Below is a small trained network, with its code and all its weights. Each question gives an input and a class and asks what happens when units are switched off, that is, made to give their printed mean instead of their output.

import numpy as np


def w(rows, s, z=0):
    codes = np.array(rows[::2]) - 128.0
    scale = np.full(codes.shape[1], s)
    scale[-1] = z or s
    return codes * scale


def f(y):
    return y / 2 * (1 + np.tanh(0.7978845608 * (y + 0.044715 * y**3)))


def log_softmax(a):
    a = a - a.max(-1, keepdims=True)
    return a - np.log(np.exp(a).sum(-1, keepdims=True))


def net(x, mask):
    res = np.array(x, float).reshape(1, 7) / 4 @ E
    y = f(res @ A[0][:, :-1].T + A[0][:, -1])
    res = res + np.where(mask, y, B[0][:, -1]) @ B[0][:, :-1]
    return log_softmax(res[-1] @ U[:, :-1].T + U[:, -1])


A, B = {}, {}
E = w([
[129,125,132,117,139,98,130,116,146],'x0',
[122,104,144,140,128,114,119,109,108],'x1',
[160,122,128,90,128,104,121,118,159],'x2',
[139,128,126,135,132,128,130,129,130],'x3',
[122,142,123,142,129,144,145,136,122],'x4',
[178,233,122,181,161,156,40,4,134],'x5',
[194,227,185,121,71,53,121,196,21],'x6',
],0.014)
A[0] = w([
[193,128,156,114,111,100,148,173,65,135],'N0',
[101,23,71,147,141,168,137,114,204,138],'N1',
[159,198,64,169,135,110,70,59,113,2],'N2',
[96,100,104,90,150,177,135,146,168,140],'N3',
[175,140,119,139,109,82,126,180,81,135],'N4',
[112,33,112,105,114,81,185,254,124,58],'N5',
[134,190,135,104,124,18,104,224,61,139],'N6',
[118,49,41,142,158,136,122,129,153,143],'N7',
],0.019,0.0087)
B[0] = w([
[85,101,146,95,124,102,152,151,156,210],'N0',
[102,112,175,158,100,165,182,108,144,233],'N1',
[146,142,90,126,162,129,59,126,108,207],'N2',
[98,85,135,96,122,123,140,121,135,182],'N3',
[93,78,135,169,116,142,143,133,99,199],'N4',
[166,184,63,139,182,131,9,88,110,251],'N5',
[126,121,155,113,94,138,212,131,165,254],'N6',
[151,142,141,108,92,67,175,207,104,197],'N7',
],0.014,0.036)
U = w([
[63,105,173,139,38,109,254,109,114,253],'0',
[118,184,77,138,150,112,86,72,78,3],'1',
],0.0095,0.00049)

Each question gives the input, the list of numbers given to net, and the class t.
The units are the neurons (one row each of A and B). Each row of codes is followed by its name. A weight is (code - 128) times the scale printed after its matrix; where a second scale follows, it is the last column's (A, B and U).
mask holds one flag per neuron, in row order. A switched-off neuron (its flag False) gives its mean, the last column of its row in B, instead of its output. The means were averaged over made-up inputs and are rounded, as every weight is.
A unit's drop is (log p(t) with every unit on - log p(t) with that unit switched off) / (log p(t) with every unit on - log p(t) with every unit switched off).
The circuit of an input: a set's keep is (log p(t) with only the set's units on - log p(t) with every unit switched off) / (log p(t) with every unit on - log p(t) with every unit switched off). Starting from all 8 units, units are removed one at a time, each time the one whose removal leaves the highest keep (on an exact tie, the one counted first), for as long as the keep stays at least 0.8.
circuit, biggest first: the units of the circuit, biggest drop first
k most important neurons: the k neurons with the biggest drops, biggest first
drop of u: that unit's drop, to one decimal
input [-5,6,3,-3,2,-8,0], class 1: circuit, biggest first => N5
input [-6,3,-1,0,5,8,8], class 0: 3 most important neurons => N5, N6, N0
input [7,3,2,8,1,4,-3], class 1: 4 most important neurons => N6, N2, N0, N4
input [-6,3,6,3,0,-8,-7], class 1: 2 most important neurons => N5, N6
input [4,-5,5,-1,5,7,-7], class 0: 3 most important neurons => N5, N1, N7
input [0,6,-7,-1,6,-3,2], class 1: 3 most important neurons => N1, N5, N7
input [-7,1,-6,-4,-5,2,-1], class 1: drop of N1 => 0.9
input [5,-6,0,5,-2,-6,-5], class 1: drop of N5 => 3.2
input [3,-3,-6,7,-7,3,-1], class 1: drop of N6 => 0.3
input [6,-6,0,-3,-8,1,0], class 1: drop of N7 => 0.6
